(in the rows, 128 means zero)
[170 141  84 109 140  93 171 141 141  95 132 188 129 131 154 214 106 135
 150  79 156 142 123  80 114 125 118  70  98 122 137  85 153 176 131  98
  97  86 188 187  95 174 103 156 130  87]  zuned
[141 122 140 155 150 131 105 158  79 104 124 101 136  71 114 124 131 161
  97 115 143 156  93 133 135 174  97 102 108 117 127 121 100  81 112 114
  81 178 150 156 159 126 134 130 141 130]  Gozit
[117 120 100 125 181 103 140 105 124 192 118 112 158 100 148 140 119 123
 151  94 124 142 117 111 163 164 169 133 124 136 169 146 128 162 144 110
 119 140 146 119 131 158 138 137 135 144]  napav
[146 165  95  68 152  78 172 118 155 121 137 184 157 106 144 244 118 112
 149  52 156 176 124  93 103 102 118  93 111 109 136  97 149 173 128 102
  88  84 210 196  78 177 119 157 129  90]  Gozit
[155 148 105  84 128  93 152 133 134 115 133 191 132 127 155 231 130 133
 151  98 175 153 106  84 105 124 133  94 127 129 147 111 157 188 118 109
  76  30 166 186 118 185 115 131 127  77]  zif
[124 132 107 130 170 111 109 119 126 167 128 130 144  96 140 129  91 127
 152  90 128 156 109 124 153 137 138 120 127 130 175 120 132 181 173 123
 120 138 154 129 128 150 142 131 140 150]  Gozit
[146 167  85 107 150  88 146 108 156 110 115 169 112 134 149 214 108  93
 156  70 155 144 119  99 118 157 118  88  84 141 126  96 156 165 122 107
  63  84 196 187 116 183 107 161 134  77]  Fes
[122 111 116 187 154  95 104 146  73 133 101 123 149  70  64 112 130 170
 117 121 123 127  76 131 110 180  99  96  79 121 146 104 103 124 156 104
  96 113 126 139 159 128 117 120 117 126]  tinik
[142 165  84 106 149  89 148 106 156 118 112 164 112 129 139 224 110  90
 153  68 156 145 111 100 115 157 115  88  83 142 124  90 159 162 122 108
  58  90 187 187 122 184 106 158 133  84]  Fes
[148 163  90  87 120  96  97 104  79 107 133 154 161 120 196  81 105  91
 133 108  94 158 144 138 144 108 126 138 154 135 142 138 112 174 161  88
 121  74 171 112 113 189 115 157 130 160]  Guk
[145 112 123 154 154 115  96 134  94 122 114 109 121  88  71 118 130 145
 132 121 126 141  64 139 116 173  91 105 104 112 130  81 109 121 138 102
  87 139 129 141 158 130 112 146 119 136]  Fes
[120 133 103 123 181 105 110 113 118 180 121 126 140 105 129 126  93 116
 151  98 124 149 115 119 154 155 144 114 110 135 175 125 127 182 169 120
 104 134 143 113 134 153 131 142 136 152]  nokig
[131 106 121 177 167  95 118 142  73 127  93 118 155  72  55 114 126 161
 120 110 110 137  79 127 126 174 104  87  67 118 149  96  97 137 159 101
 106 116 128 138 146 123 117 127 100 122]  Fes
[114 125 102 130 173 110 142 112 130 185 107 114 155 112 151 147 116 116
 141  85 130 141 125 113 159 160 161 132 121 132 167 131 130 145 140 120
 117 154 146 115 124 158 144 147 142 149]  Gozit
[128 120 140 163 148 110  82 131  43 106 120 108 112 101  82 113 115 140
  91 125 124 152  77 129 132 190  89 105  92 129 122 133  94  87 138 126
  92 166 127 123 151 117 130 124 128 136]  napav
[115 110 130 130 170 123 133  98 129 187 104  97 140 130 125 131 124 114
 157 117 141 128 116 102 173 183 161 124 119 147 163 128 125 175 123 105
  94 125  96  88 145 153 144 114 128 161]  Fes
[103 113 125 115 189  86 105  94 138 210 120 105 155  95 137 151 128 120
 158  95 140 148 116 106 168 135 164 140 133 142 159 139 131 172 117 128
  88 103 109  99 144 154 138 139 107 141]  zif
[121 133 110 136 174 106 119 119 123 174 121 124 139 100 130 134  96 123
 149  91 123 155 112 122 151 149 142 120 114 128 181 122 137 177 170 124
 116 142 145 122 127 145 142 131 145 147]  Gozit
[140 165  81 111 149  88 148 107 157 117 112 167 118 126 139 219 116  91
 155  68 155 151 116  98 123 157 120  88  80 145 131  96 157 167 123 106
  64  94 191 183 123 188 110 154 135  81]  Fes
[143 154  86  81 108  99 100 117  70 120 127 154 161 127 201  83 103  92
 128 104  98 162 144 146 165 108 136 135 146 133 146 133 108 169 166  83
 112  63 195 111 119 184 126 143 121 158]  tede
[145 107 124 157 145 114  91 139  81 119 113 119 113  89  70 121 119 147
 129 126 115 156  68 142 119 168  80 100 100 113 134  85 111 117 143 109
  87 157 127 141 161 127 112 138 117 140]  Fes
[143 116 119 142 157 103  93 143  78 129 130 113 115  75  75 118 121 152
 121 134 119 156  70 147 128 167  83 106  97 107 128  85 115 119 136 106
  77 154 157 138 157 135 115 149 111 134]  kir
[141 172  85 114 153  86 144 107 160 127 119 177 119 119 130 239 109  97
 149  75 168 145 114  93 108 152 109  96  89 140 128  92 160 176 112 105
  45  85 202 195 129 196 110 150 137  80]  tinik
[153 152 108  84 137  92 160 129 129 110 129 190 127 120 143 243 119 130
 149  90 170 164 109  82 106 130 135  98 118 129 140 112 160 178 114 118
  74  47 163 186 120 185 112 140 128  71]  zif
[111 109 130 134 165 120 130 105 126 206 103 112 133 132 122 139 124 110
 159 123 147 131 122 104 164 189 155 136 124 143 164 131 137 178 112 110
  81 126 103  80 155 157 138 117 144 155]  tinik
[139 113 140 151 156 127  96 145  70 102 129 113 134  65 107 124 141 167
 109 120 143 178  87 128 147 181  95 106 105 125 122 132  96  88 119 113
  84 162 140 155 163 126 136 125 132 124]  napav
[127 136 104 129 177 106 102 109 120 171 125 123 136  92 132 132 100 122
 157  97 127 149  99 118 156 158 136 118 124 137 177 130 132 193 171 121
 104 129 141 121 135 152 136 127 143 145]  napav
[140 125  83 107 116  84 111 123  45 111 109 163 154 117 192 101 105 114
 117  76  97 192 145 120 165 119 140 129 128 133 155 127 119 176 189  91
 135  54 146 115 106 160 118 154 125 156]  napav
[128 125 133 163 142 113  89 131  43 119 122 104 119 105  84 117 102 136
  88 124 116 134  72 153 126 180  87  99  91 122 130 114  84  89 138 131
  85 173 140 118 152 117 134 113 125 134]  tede
[150 135  74  73  94  94 119 136  47  98 117 150 161 110 193 116  79 104
 123 103 100 177 151 130 164  93 143 128 139 122 147 110 124 177 180  94
 110 101 174 116 118 178 117 146 128 163]  zif
[118 129 102 133 178 110 134 112 123 197 119 112 155 104 142 140 120 122
 149  89 119 134 115 134 172 168 170 136 117 133 174 129 122 155 149 116
 100 132 158 119 140 157 147 141 134 130]  tede
[159 128  83  68 111 103 123 131  63  83 116 139 166  97 180 113  79  97
 123  97  99 181 146 126 167  94 146 126 132 119 148 108 122 179 185  86
 115 110 180 138 108 186 120 153 118 161]  Fes
[123 128 133 151 146 111  99 130  47 112 115 103 125 103  67 123 105 136
  80 136 129 123  79 134 121 172  81 105  88 124 112 124  90  88 132 118
  88 172 132 115 153 122 124 126 129 140]  zuned
[141 113 125 161 145 111  86 138  87 127 116 124 110  87  65 130 115 145
 124 130 124 147  69 138 108 169  79 108 111 111 135  88 115 119 143 108
  77 144 128 134 161 133 113 136 127 144]  tinik
[134 129  81 120 112  90 108 126  37 114 108 161 159 124 173  95  89 103
 113  73 100 176 136 132 168 123 144 122 112 134 164 118 107 177 203  94
 139  51 161 102 114 161 124 150 115 154]  tede
[142 154  90  67 160  81 178 101 158 117 133 166 157 111 155 237 110 108
 149  53 151 177 119  92 107 114 126  88  98 115 126  97 142 170 120 104
  82  94 201 191  88 175 117 149 131  84]  Fes
[105 115 101 139 172 111 128 108 126 192 108 113 147 110 150 138 108 120
 143  99 126 130 116 118 149 175 160 133 116 138 166 137 126 154 141 118
 112 152 134 108 146 159 139 128 144 146]  tinik
[121 131 110 143 171 100 105 111 111 181 125 120 133  95 125 131 104 122
 154 100 120 144  96 123 150 157 142 117 119 135 180 117 132 184 173 116
  98 137 133 124 143 148 133 119 136 148]  napav
[160 135  78  68 103  98 128 140  62  87 111 146 160  99 184 120  87 103
 117  91 114 180 149 124 165 101 143 132 141 115 153 109 126 175 174  89
 115 105 171 132 101 183 126 153 134 166]  Gozit
[140 102 121 166 141 111  96 142  82 138 116 119 115  94  63 130 107 145
 126 129 129 140  61 138 106 174  76 100 104 109 132  84 115 128 133 104
  76 141 138 133 166 130 108 126 127 146]  tinik
[117 126 103 135 181 108 136 101 131 189 123 106 150 108 158 137 125 121
 146  93 121 122 130 121 159 163 161 130 122 140 161 134 127 140 141 107
 113 159 152 118 124 165 137 162 130 144]  Guk
[ 94 113 117 112 192  91 105  85 135 215 118 106 159  83 133 150 110 115
 149  97 141 145 109 108 152 147 160 141 129 143 164 144 130 171 125 124
  96 127 120 110 142 172 137 131 114 149]  tinik
[124 116 129 136 173 122 141 103 122 207 107  97 136 133 122 127 131 112
 163 120 131 121 123 110 167 192 153 137 126 138 166 131 131 165 108 106
  89 133 101  73 141 158 133 142 139 160]  Guk
[143 173  84  99 142  82 164 113 153 120 113 175 125 125 137 238 108  93
 148  68 171 153 121  96 118 142 117  96  96 132 129  93 159 161 109 104
  55  95 204 189 110 191 112 156 143  84]  Gozit
[153 152 104  84 146  91 158 129 136 101 141 197 128 107 156 243 132 144
 139  82 177 173 106  83 108 132 128  94 120 130 145 110 157 184 123 110
  73  37 171 203 115 192 123 139 124  68]  kir
[127 140  81 120 111  76 109 128  43 109  96 162 147 121 180 103  97 101
  99  70  93 170 148 133 148 121 134 124 112 129 157 113 116 162 205  92
 134  70 153 112 101 152 117 161 123 156]  Gozit
[136 126  80 122 128  84  97 119  79 111 117 158 150 109 184 103  87 105
 124  85 110 159 153 126 155 123 124 113 114 140 147 116 117 184 169  78
 131  77 183 126 113 175 118 155 108 157]  tinik
[159 137  80  72 102  98 129 141  57  85 119 151 160 101 187 126  81 105
 116  85 109 192 154 121 167  94 144 133 147 117 152 118 128 171 176  93
 114 108 182 135 101 182 129 154 136 165]  Gozit
[123 135 110 126 175 105 114 104 121 190 124 119 132  99 117 133  96 117
 160 104 117 137 104 134 148 155 132 122 118 136 178 118 136 184 159 115
 102 146 139 111 134 163 132 136 137 147]  Guk
[141 122 124 147 153 105  90 133  76 131 126 117 114  84  63 125 118 147
 122 136 123 149  69 140 123 166  80 111 107 112 126  81 111 126 129 110
  72 144 138 128 159 136 112 144 109 139]  kir
[121 113 119 179 161  97 106 139  82 123  94 112 152  64  62 110 128 164
 115 115 114 124  73 141 119 176  94  89  71 121 144  96  95 124 166 106
  97 122 126 145 149 121 119 126 103 119]  Fes
[142 165  92  65 149  78 185 113 154 127 135 175 169 109 145 251 119 115
 144  54 160 178 132  88 110  99 120  93 110 107 131  95 145 163 118  97
  76  90 213 193  71 175 123 156 131  95]  Gozit
[150 115 121 160 146 110  94 135  88 135 125 110 114  84  68 117 125 148
 133 136 112 138  71 150 116 156  74 107 113 109 135  81 112 121 133 101
  77 154 133 134 153 135 108 143 116 144]  Guk
[151 172  77  93 151  86 147 113 159 117 117 180 122 132 148 219 115  93
 151  78 164 150 125  94 121 150 119  94  93 136 132  98 151 169 119 106
  52  76 189 182 115 193 107 169 140  86]  nokig
[127 111 124 121 165 124 137 100 123 188 110 109 141 132 133 130 129 117
 165 126 149 142 123  96 181 180 156 138 135 142 158 138 129 179 105 105
  95 126 105  88 142 156 139 120 142 159]  napav
[167 133  94 112 131 101 178 142 154 101 120 172 132 144 147 204 117 131
 155  83 145 145 124  77 112 125 129  69  98 120 140  85 160 164 137  96
  97  73 183 188  91 167 102 152 123  95]  Fes
[143 172  81 103 148  85 153 102 146 125 122 174 116 124 137 229 107  93
 163  73 163 156 116  94 125 158 120  97  95 141 128 101 159 172 115 108
  58  87 196 182 116 189 107 155 140  82]  napav
[141 121  89 111 136  88  96 117  73  97 109 144 151 114 191  84  90 102
 129  77 107 160 151 121 166 130 130 107 109 139 143 117 108 172 179  81
 137  69 169 119 101 167 121 172  93 163]  Fes
[125 118 130 133 170 119 135 106 122 192 107 102 130 122 121 127 128 114
 160 126 140 117 127 117 167 187 151 132 122 140 165 124 132 168 112 109
  88 144 107  86 138 158 136 138 136 146]  Guk
[173 132  86 105 140  88 172 132 144 108 132 185 136 134 150 209 115 133
 162  84 151 163 122  71 123 121 128  80 110 118 142  96 157 183 126  93
 102  68 193 190  87 172  99 156 124  91]  napav
[131 129  84 114 113  74 105 126  44 120 114 167 156 121 188 107 101 107
 118  78  88 180 156 127 164 106 144 118 114 138 151 110 123 180 194  89
 135  59 159 109 115 161 113 157 105 154]  zif
[161 140  76  63 111  96 118 138  50  92 124 155 163 101 198 111  89 104
 118  97  98 177 151 128 167  94 141 134 144 116 155 118 119 184 191  79
 110  95 180 121 109 187 121 160 134 163]  zuned
[146 172  89  68 162  74 179 106 151 123 145 173 155 107 140 243 121 116
 144  63 156 167 125  92 105 112 116  96 103 113 120  89 146 179 111 103
  71  73 212 188  90 174 119 157 124  84]  kir
[144 168  79 110 146  85 149 113 156 121 112 175 117 129 144 227 111  91
 149  75 170 141 117  99 107 160 112  95  88 137 127  96 159 163 110 102
  50  89 203 187 129 193 109 152 152  82]  tinik
[151 159  90  55 165  73 176 108 166 123 139 179 161 109 163 240 127 118
 135  58 156 181 131  88 105 109 118  93 115 113 131 113 141 177 110  99
  75  80 193 195  88 177 116 165 131  94]  nokig
[111 138 106 126 181 101 118 110 112 182 127 122 136  92 107 134  85 117
 153 105 121 145  97 129 146 157 143 120 102 133 170 120 139 187 167 131
 110 129 152 110 142 158 132 126 131 134]  kir
[151 165  89  64 152  79 180 114 154 117 132 179 158 112 150 243 112 109
 145  52 162 182 127  85 106 106 115  93 110 107 131  99 150 173 124 103
  83  80 212 190  74 174 120 164 137  96]  Gozit
[121 129 105 126 171 113 110 108 128 186 134 122 145 102 128 135  97 118
 162  95 129 147  98 136 163 152 138 118 118 130 174 118 122 184 171 123
 105 112 154 111 130 145 148 124 129 146]  tede
[111 120  97 127 178 110 140 108 116 199 121 115 164 101 146 144 113 120
 147  88 123 136 120 127 173 165 173 132 117 136 166 137 119 146 150 115
 118 142 173 116 130 160 143 150 120 136]  tede
[147 112 124 150 145 117  94 138  84 137 128 113 120  91  72 128 117 144
 129 125 128 144  55 152 122 166  83 109 114 106 136  89 105 120 135 112
  78 126 142 133 159 131 117 137 116 139]  tede
[134 133  79 105 116  89  88 119  70 108 122 152 156 110 193  94 102 109
 126  94 116 158 155 124 169 110 129 118 130 148 136 123 112 179 169  76
 139  69 177 111 117 175 121 162  92 168]  zif
[163 135  76  69 100 105 126 133  50  92 116 150 165 108 184 118  87 109
 129 100 112 184 144 107 166  99 142 134 153 121 153 125 123 187 179  86
 111  85 169 126 109 183 119 146 135 170]  napav
[114 125 107 133 177 111 127 107 125 191 125 114 161 102 158 139 124 127
 144  90 115 138 121 131 176 161 171 136 124 138 180 137 114 155 154 113
 110 147 148 116 136 163 155 136 124 139]  tede
[176 143  87 105 138  98 174 136 152 109 127 185 133 138 149 202 120 132
 160  87 144 148 122  79 108 123 119  83 110 116 144  94 159 174 129  97
 100  72 186 182  90 179  95 169 130  89]  Guk
[159 155 105  87 132 105 169 123 139 106 127 192 122 120 130 238 120 129
 149  98 172 156 109  90  95 132 115  98 117 125 144 104 156 173 118 103
  78  53 167 194 104 190 111 146 131  73]  Guk
[143 156  82  82 107  99 104 117  73 112 126 149 160 123 192  80  97  93
 131 103 106 159 140 150 157 106 130 133 140 135 139 134 112 164 164  83
 121  63 202 118 123 184 125 140 125 159]  tede
[122 135  99 132 173 110 101 110 119 176 125 128 136  90 129 123  99 124
 166 102 120 155 102 126 156 157 133 121 119 138 178 130 133 188 179 126
 115 137 146 120 136 149 138 125 143 146]  napav
[168 134  94 109 138 102 163 138 157  91 121 177 131 135 154 204 117 130
 153  80 157 149 118  79 114 125 122  69  98 122 141  84 156 171 141  94
  96  68 187 197  94 175 103 159 120  88]  Fes
[121 118 128 127 168 120 136 111 125 195 104 107 136 141 123 131 128 110
 147 128 138 124 130 103 172 182 162 130 125 140 168 137 125 169 116 107
  79 130  98  80 144 154 137 128 138 161]  nokig
[129 122 115 170 158  90 109 147  79 135  94 124 150  67  71 109 144 169
 114 112 121 127  82 138 121 177  99 103  90 115 150  92 101 128 152 101
 102 116 121 139 137 123 117 142 113 123]  Gozit
[132 134  77 108 116  95 109 117  67 125 114 150 161 121 185 103  90 106
 121  84 111 146 152 133 169 122 132 116 119 142 151 114 105 169 172  76
 134  71 186 114 101 175 125 163  92 161]  tede
[141 131  84 112 135  83 111 121  75 115 117 158 159 125 182  92 103 100
 113  88 105 155 156 124 156 122 135 114 118 137 147 128 105 179 171  66
 136  55 174 121 111 169 112 168 101 166]  nokig
[116 120 127 130 159 124 148 110 128 201  95 116 143 131 117 138 140 120
 160 118 147 129 131 108 168 177 157 143 134 136 165 119 135 174 115 107
  97 114 101  84 133 149 142 130 141 156]  Gozit
[154 151 100  89 132 100 162 132 136 110 129 192 128 122 146 233 123 133
 144  96 176 143 110  87 103 128 115  94 116 128 143 109 154 186 124  94
  73  39 169 191 115 186 111 140 129  80]  zuned
[162 131  72  74 108  97 121 131  49  86 118 143 161  95 187 109  84 105
 130  97 111 187 148 125 171 100 137 132 138 118 147 113 121 184 180  85
 113  98 180 133 107 179 118 154 133 163]  napav
[157 116 129 160 157 110  98 138  89 132 121 114 112  85  72 123 125 148
 127 130 114 138  67 146 112 169  77 108 112 107 143  87 113 126 127 105
  76 153 125 136 155 138 106 150 123 133]  Guk
[148 113 120 157 143 116  96 140  79 137 129 117 118  92  73 123 110 143
 128 127 119 141  61 157 125 167  86 104 109 104 141  81 100 129 141 105
  83 140 150 134 158 124 117 132 115 137]  tede
